Each row has a class, written as a number after it.
[  35  -91  -48  252  -67 -132  142   -5  156  -38  334  293  351 -156
  -84 -342  271 -370  -50  247  264  117  276   14   39  172   60   26
  271  -73 -200 -198] -> 6
[ -79   -3  -72  -22  375  114   58   73  259   33   16   -2  -77  -39
  163 -214  126 -114  225 -155  -51   92  -22  -13 -188   79  -89  132
   11 -264   -7  266] -> 9
[  44 -344   -6  136 -296  -93 -192  -80 -165 -297   16 -288   23 -372
 -188   60 -115  192  122  380  -40  147 -365  -99   64  139  -79   16
 -214  175 -131  -76] -> 2
[  43 -177  -25  200   24 -147   78 -167  171 -177  138  238  406 -311
  -53 -309  293 -327  -81  203  277  151  442    3  -44  150  128 -114
  182 -151 -148 -136] -> 3
[ 107  -78   31   75  244  -65  118 -105  288  -28  102  -73   23  -51
  164  -94  147  -15  178 -163  -33  221  119    8 -188   37  -60    5
  109 -312  -84  317] -> 3
[  63   68  -60  -34  256   63   26  110 -133  193  103  139 -135   37
 -105 -236  -88 -235  196 -139   17   24  230  -54  -16 -146 -119   70
  326  -93  117 -116] -> 5
[ -89 -268 -130  169 -122    5  -53   10 -353 -236  170 -110   64 -165
 -219  125 -121   70  207  458 -114  126 -316  -83  241  -38  -52   -5
 -100  239 -124 -187] -> 2
[ -95   98  -30   27  200    8  198   34  365    7  115   31 -176   28
  143 -259  255 -189  229  -60  -58  154 -130   90 -187   37 -230  204
    9 -286 -161  255] -> 2
[   9   19 -199   59  463   99 -156  -76 -215  184  221  410 -276   73
  169   31  -87  -89  262 -203 -129  -52   34    2  282 -399 -304 -532
  247   43  -21 -130] -> 0
[  14  -90 -226  220 -372 -243 -161    8  203  -87  -36  -33  154 -373
  -92 -153  158 -154 -178  107  259  -99  660 -112   58  113   84 -236
  -26   34   27 -113] -> 8
[  96   27 -228   60  364   -5   16   29 -144  205   96   -3 -183  103
  -49 -110 -216 -199  195  -16 -288  -16  248 -203  -71 -296 -107   49
  411  -90  -28  -12] -> 3
[  25 -125 -147  115 -309  -93 -180  -15  336 -152 -166 -160 -210 -141
 -166 -111    1 -170 -270   61  210 -190  532 -142  -13  110   18   26
  -48  -21  166 -211] -> 2
[ -52   87    3  105  285  -39  129  -50 -142  152   75  160 -154   78
  -77  -72  -49  -57  270 -141 -105  -23  172   69  118 -107   33   -8
   61  -78   58  102] -> 5
[  14  148  -16  -45  362  180  146   12  315   96  210   46  -61  -68
  131 -218  222   87  154 -325   54  191 -169   51 -120  112 -288   99
  -13 -302 -148  382] -> 4
[  12   54  -31  -24  249   51    0  118 -143  148  131   26   36 -123
  -99  138  -93  191  123 -142  -86  -69    2 -182  -82  -88   32 -167
  266  -37  -63  122] -> 7
[-134 -106 -205   92  -67 -143 -277  109  315 -124 -244 -121    7 -329
   58   50    1  -57  -35   44  146 -127  538  -60  -80   21  151 -223
   25 -148  -12   48] -> 6
[  17 -363 -261  105 -233  -56 -207   40 -222 -241  118 -243  183 -330
  -94   85 -151  -72   70  502  -54  151 -179  -85  201  -70  119  -59
  -23  129 -158  -56] -> 8
[ 108 -138  -44  243  -98 -110   87 -117  294 -126  284  253  309 -249
  -32 -314  238 -350  -27  204  248  137  355   -1  -19  135   25   39
  242 -165 -208 -121] -> 6
[ 135 -217  -57  232 -215  -95  128  152  136 -132  318  164  224  -31
 -107 -203  238 -331 -102  228   49  159   33  -43  111   14   97   61
  340   33 -168 -157] -> 0
[ 147 -319   30  184 -291 -170   93  207  173 -134  263  174  249 -158
  -96 -140   96 -374 -172  345  122   37  167 -147   -7   92  232   95
  505   35  -40 -215] -> 2
[ 181 -219  -28  217 -197 -102   74   97  177 -118  215  113  437 -249
  -87 -113  135 -164 -227  218  232   55  359 -183  -25  126   87  -82
  424  -12 -133 -141] -> 1
[ -83 -224 -159   45 -219   75  -91  155 -105 -230   43 -176   -6 -144
 -198  -54  -64  -26   89  384  -82  155 -399  -29  187  106  143  258
 -172  180  -74 -111] -> 1
[-114  115   72   56  259  110  223  -25  367   13  157  156 -306  124
  147 -262  210 -182  206 -232  -48   73 -202  209  -41   76 -267  313
 -180 -248  -51  225] -> 4
[ -70   72 -114   74  435   31 -205 -104 -215   89  175  268 -207   97
  103  217  -74   -9   64 -219  -46 -174  -67   80  238 -286 -369 -491
    3  157   58 -216] -> 7
[-145 -188  -94  -12 -150   72  -34   82 -303 -231   69 -205   52 -295
 -344   30  -50  181   89  332    3   10 -277 -155  141  141   92   42
 -192  311   82  -66] -> 3
[ 112 -137 -190  144   43   17 -107  161  139  -83  316  106  553 -216
    0 -202  200 -308 -128  142  216  153  233 -111  -57   29  163 -108
  268  -90 -256   20] -> 0
[  36   19    5  148  364  -64  137  -97 -306  125  106  202  -13   84
 -164   68  -71 -131  212 -156  -61    5  365   61  146 -316   20 -181
  247  -62  161 -121] -> 1
[  60 -201   39  136  -76  -62   97   43   65 -179  234  268  355 -250
  -82 -253  283 -221   -5  137  238  159  281  -55   30  142  189   46
  118  -32  -81 -114] -> 2
[ 110   77 -164   53  297    7  -59   88   68  184   67  141  -57  -46
   32  -30 -157  -48  204  -46 -267   69 -126  -40   40 -217  -59  -83
  380 -100 -208  183] -> 5
[  61 -372  -94   92  -97   49 -167  172 -173 -261  115 -284  160 -225
 -228  148 -215   18  112  356  -87   71 -301 -153  149  -39  150   12
  -31  192  -71   25] -> 8
[ -59 -231  -95   -7 -263   53 -163   98 -151 -338   10 -384  -46 -178
 -239   25 -192  -76  107  513 -126   82 -372 -128   15  -23   82  203
 -142  186 -190   24] -> 4
[-124   56  -33  -15  448  -20  107   63  244   47  -63  -18   33   -6
  311 -124  239   25  209 -191 -114  155  -26   -1 -281   66  -98   15
   14 -283 -181  383] -> 2
[  60  -91 -178  240 -280 -154 -156  141  268  -32   -2  -47   96 -308
  -43   28  -17   23 -102   36  192 -119  463  -83  105   69 -114 -170
   28   -5   45    8] -> 5
[  37  -41  -42  106  254  -34  158   26  207   70  100  -28 -216  250
  181 -181  137 -340  147 -121  -97  102   58   65 -137 -170 -312   33
  229 -259  -44   64] -> 0
[  54  103 -150    7  209  138   38   83   54  223  119  168  -88 -114
   34 -196  -39  -15  274  -99 -209  108 -189  -67  -36 -100 -108   18
  295 -151 -206  141] -> 9
[   6 -360  -63   39 -200  -10  -85  131 -301 -231  132 -307  129 -238
 -223   67 -106  101   74  345  -50   77 -143 -296   16   95  189   90
   48  138  -71 -116] -> 8
[ -35   36  -10  -59  356  201  158  140  117   95    1  -73  -27  167
  132 -259  182 -138  130 -221  -46   93 -138   24 -179  -21  -85   98
   31 -245 -164  229] -> 9
[  54 -214   61  174 -127 -122   42    5  233 -260  145   99  335 -245
  -79 -204  245 -229 -156  204  121   86  102  -43  -87  175  247   67
  137  -60 -249  -34] -> 3
[   0 -272 -245   64 -138   20  -84   53 -217 -168  120 -278  -84 -119
 -179   45 -204    6  185  532 -193  205 -471 -153  148   -6 -117  122
   64  181  -76 -159] -> 1
[ -85 -234 -177   51  -55   41  -54   92 -228 -175  153 -153 -135 -191
 -178   24 -139  -20  316  368 -178  126 -289 -101  152  -87   41   73
    5  140  -59   21] -> 2
[  72  -85   93  128  -98  -53   79   50  224 -142  194  151  171  -68
 -182 -243  153 -356 -127  107  153   56  120   43  -21  104  229  106
  238   -4  -69  -96] -> 3
[  24 -300 -205  113 -285  -33 -208   90 -144 -264   21 -323  102 -276
 -199  -10 -137   62   69  477  -77  188 -152 -205   51   74   10  120
  -21  137 -190  -86] -> 0
[   2 -162 -136  201 -257 -120 -209  130  257  -86 -190 -180   58 -310
  -33  -46   24  -62 -164  -41  308 -144  674  -49   -2   94  -38 -205
  -60  -88  125  -49] -> 9
[ -44   60  102   48  171   51  321   83  186   72   74  -11 -100  224
   21 -263  207 -186  144 -115 -118   94 -173   52 -149   64   14  297
    3 -204 -151  225] -> 4
[  50  -47 -166    6  422  164   12  173 -274  204  106  -15   43  112
 -117    1 -151 -122  180 -140 -169   17   83 -161  -13 -290  177 -101
  381  -71  -16   10] -> 2
[  66 -220   85  240 -281 -279  137  -35  182 -178  196  251  307 -220
  -56 -215  307 -315 -140  266  195   84  251  -24  -24  175  123  -54
  269   -6  -88 -263] -> 3
[ -44 -236  -59  -53 -221  -19 -204  236  -49 -345  -17 -340   98 -159
 -163   47  -61   13  142  481  -97  170 -457 -126  -30   56  191  180
 -137  177 -230   46] -> 6
[ -28  -74  -56   98  224   20 -200   25  -91   11   89  246 -219   95
  119   78   18 -191   76 -164  -65 -109  -61   57  163 -317 -174 -496
  209   33  -72 -291] -> 9
[  96  -24 -194   26  170  -31    1  -42 -290  181  141   66 -132  -54
  -91   45 -188   57  243   56 -133  120  117 -143  147 -206 -101 -211
  379   57   97  -71] -> 2
[  42  -36  -16   78  132   42  166    1  202  -12  219  -44  -41   12
  101 -170  209 -165  209 -142  -91  145  -33    8 -187  -50  -54  152
   59 -295 -246  228] -> 7
[  64  -78  -57   65  290  -35   98   53  305   -8  -67  -91   -4  -45
  167 -245  172 -141   92  -97  -29  156  178    3 -188  -26 -159    7
  156 -290 -183  350] -> 0
[ -95 -149 -127  202  -88 -155 -143   52  182  -87 -137 -121   79 -340
 -109    8   36  -86  -30  -17  438 -136  899  -34   18   66   13 -391
  -22 -114  250  -32] -> 2
[ 115  158 -322  -34  302   72  -82   73 -190  204  211   85   11  -37
  -40   79 -101  253  229 -130 -156  242  141 -228  108 -182 -232 -168
  375   38   49   30] -> 0
[ 176 -167  -37  186  -42 -136   32  -77  227 -145  115  138  237 -126
   -9 -226  150 -276 -198  284  150  145  146  -39   -9   61 -171  -12
  264  -57 -250 -171] -> 2
[  49 -134  -65  119  -88  -90   47  178  208 -108  232  321  335 -233
    5 -174  164 -314 -165  260  225  104  268  -21   45   33   42  -53
  462  -68 -176 -209] -> 3
[ -21  -42   84 -114  419   20   37  -81  166    8   85   59 -142   25
  240  -48  143  -50  158 -231    3  131  -78   18 -219   16  -72  -20
  110 -304   43  156] -> 2
[ -97  -54 -121   72  348   90 -298   67  -81  -24   51  227 -192   60
  202  233  -92  -14   70 -140 -117 -151 -145   51  227 -324 -216 -494
   67   48 -144 -158] -> 9
[ -71  -91  -40  117  360   90 -132   49 -199   29  136  290 -143  189
  135  107   -1 -316   30 -178  -77 -282   35   59  175 -461  -62 -522
  182    9 -134 -228] -> 9
[ -53  -75   46   68  202  -18  141   -9  235  -57  -17   43 -105   16
  184 -129  194  -50  117  -67 -102   52 -119   65  -58   54  -67   63
  -75 -193 -137  246] -> 9
[  10   16  -47  -37  456   86 -393   -4 -154   58   43  231  -51  -31
  125  243  -56  181    2 -442   59  -97  119  -40  109 -226 -114 -591
   93   18   67 -146] -> 0
[ 204 -138  -14  149 -254  -52  104   62  260 -112  241  147  193  -71
 -138 -388  281 -305 -173  116  116  168  143 -105  -21  161  158  222
  257  -41 -173 -117] -> 0
[ 139   84 -244    2  308  -11   15  -59 -103  166   47   30  -39   22
    8 -105  -27  -22  181  -23 -144  167  123 -110   25 -237 -268 -140
  314  -34  -97    0] -> 6
[ 224 -160  -56  199 -145  -57   11   36  203 -123  389  196  240 -144
  -42 -243  104 -401 -119  202  147  178  209  -41   36   -9   -4  138
  357 -114 -252 -137] -> 4
[ -63  -67 -192  159 -355  -17 -182  311  136  -43  -12 -102   60 -275
 -117   40  -21  -77  -15   -8  219  -77  459  -24  114  -59   71 -188
   24   -7   28  -54] -> 4
[  54  -65  -48  219  -80 -103   33  -75  225  -98  250  318  288 -217
    7 -257  243 -345  -22  115  236  202  291   95   33   98   32  -53
  253 -125 -139 -205] -> 1
[   6 -128 -100   58  478  101 -225  -61 -208   18   38  226 -286   25
  116  232 -169  -12  113 -217 -124 -198  -48   60  294 -431 -252 -547
   56   80  -38 -108] -> 7
[ -78  -49 -154  247 -241 -227 -154  -12  215  -51  -31  118  -31 -330
  -39 -144  142 -198  106   29  211  -36  590   55   82   40   28 -243
  -64 -112   72 -101] -> 9
[-162 -185 -120  -44  238  125  -20  159 -462  -58  161  -13  121 -203
 -199  -39  -74  -29  375  213  -21   35  -90 -155   79  -63  185  -50
   31  155   55  -31] -> 6
[ -83   51  -74   25  466   40  -73  -62 -304  128  229  480  -86  105
  112   95   91 -103  211 -212  -13  -52   56   57  274 -326  -74 -634
  213   64   52 -213] -> 9
